Below are the code and all the weights of a small trained network. Each question names an input and a class and asks about switching units off, where a switched-off unit gives its printed mean instead of its output.

import numpy as np


def w(rows, s, z=0):
    codes = np.array(rows[::2]) - 128.0
    scale = np.full(codes.shape[1], s)
    scale[-1] = z or s
    return codes * scale


def norm(h):
    return h / np.sqrt((h * h).mean(-1, keepdims=True) + 1e-5)


def f(y):
    return np.maximum(y, 0)


def log_softmax(a):
    a = a - a.max(-1, keepdims=True)
    return a - np.log(np.exp(a).sum(-1, keepdims=True))


def net(x, mask):
    res = np.array(x, float).reshape(1, 8) / 4 @ E
    u = 0
    for l in range(2):
        y = f(norm(res) @ A[l][:, :-1].T + A[l][:, -1])
        res = res + np.where(mask[u : u + 7], y, B[l][:, -1]) @ B[l][:, :-1]
        u += 7
    return log_softmax(norm(res)[-1] @ U[:, :-1].T + U[:, -1])


A, B = {}, {}
E = w([
[204,65,102],'x0',
[94,82,151],'x1',
[104,119,154],'x2',
[76,65,159],'x3',
[174,190,84],'x4',
[208,107,254],'x5',
[136,183,182],'x6',
[172,213,133],'x7',
],0.0082)
A[0] = w([
[174,132,187,76],'L0N1',
[123,129,254,93],'L0N2',
[107,94,115,102],'L0N3',
[151,51,101,143],'L0N4',
[16,132,161,87],'L0N5',
[23,158,131,119],'L0N6',
[78,29,98,5],'L0N7',
],0.026,0.0029)
B[0] = w([
[183,95,54,199],'L0N1',
[255,63,129,245],'L0N2',
[80,121,136,169],'L0N3',
[81,87,45,209],'L0N4',
[158,127,226,216],'L0N5',
[164,194,213,212],'L0N6',
[3,66,125,233],'L0N7',
],0.036,0.012)
A[1] = w([
[174,173,156,202],'L1N1',
[41,122,110,131],'L1N2',
[135,129,126,6],'L1N3',
[144,142,104,57],'L1N4',
[143,225,5,146],'L1N5',
[128,153,150,63],'L1N6',
[121,228,67,67],'L1N7',
],0.019,0.0026)
B[1] = w([
[136,190,43,245],'L1N1',
[52,222,47,237],'L1N2',
[110,124,115,128],'L1N3',
[94,150,125,156],'L1N4',
[101,255,36,253],'L1N5',
[151,178,130,157],'L1N6',
[129,235,88,187],'L1N7',
],0.019,0.006)
U = w([
[111,181,210,130],'0',
[68,76,227,65],'1',
[112,109,69,67],'2',
[219,65,105,108],'3',
[113,240,69,86],'4',
[118,138,100,247],'5',
[118,160,142,163],'6',
[2,75,99,120],'7',
],0.021,0.011)

Each question gives the input, the list of numbers given to net, and the class t.
The units are the neurons (one row each of A and B). Each row of codes is followed by its name. A weight is (code - 128) times the scale printed after its matrix; where a second scale follows, it is the last column's (A, B and U).
mask holds one flag per neuron, layer by layer. A switched-off neuron (its flag False) gives its mean, the last column of its row in B, instead of its output. The means were averaged over made-up inputs and are rounded, as every weight is.
A unit's drop is (log p(t) with every unit on - log p(t) with that unit switched off) / (log p(t) with every unit on - log p(t) with every unit switched off).
The circuit of an input: a set's keep is (log p(t) with only the set's units on - log p(t) with every unit switched off) / (log p(t) with every unit on - log p(t) with every unit switched off). Starting from the 12 units with the biggest drops (on a tie, the unit counted first), units are removed one at a time, each time the one whose removal leaves the highest keep (on an exact tie, the one counted first), for as long as the keep stays at least 0.8.
units of the circuit, in order: the units of the circuit, biggest drop first
top k neurons: the k neurons with the biggest drops, biggest first
k most important neurons of layer l: the k neurons of layer l with the biggest drops, biggest first
drop when u is switched off: that unit's drop, to one decimal
input [-5,4,4,5,1,1,-8,-1], class 1: units of the circuit, in order : L0N5
input [-3,-7,-1,-4,-1,-3,-2,-6], class 0: units of the circuit, in order : L0N6, L0N4
input [2,2,-8,-8,-1,4,-4,2], class 4: top 4 neurons : L0N2, L0N5, L0N7, L1N5
input [-8,-1,7,-1,-8,2,-4,5], class 6: 2 most important neurons of layer 0 : L0N6, L0N5
input [-2,-6,3,3,8,-7,-3,4], class 4: top 3 neurons : L0N2, L0N5, L0N7
input [3,5,7,2,-6,-1,6,-4], class 1: top 2 neurons : L0N7, L0N5
input [2,8,1,4,-7,-8,3,2], class 1: top 3 neurons : L0N5, L0N6, L0N7
input [-7,7,5,-4,3,7,8,3], class 3: drop when L1N5 is switched off : 0.0
input [1,-8,3,-6,3,-8,-3,-7], class 4: drop when L0N2 is switched off : 2.3
input [3,5,4,-7,-1,-8,-5,4], class 4: top 4 neurons : L0N2, L0N7, L0N5, L1N2
input [-6,6,2,5,-8,3,6,0], class 3: drop when L0N2 is switched off : 0.7
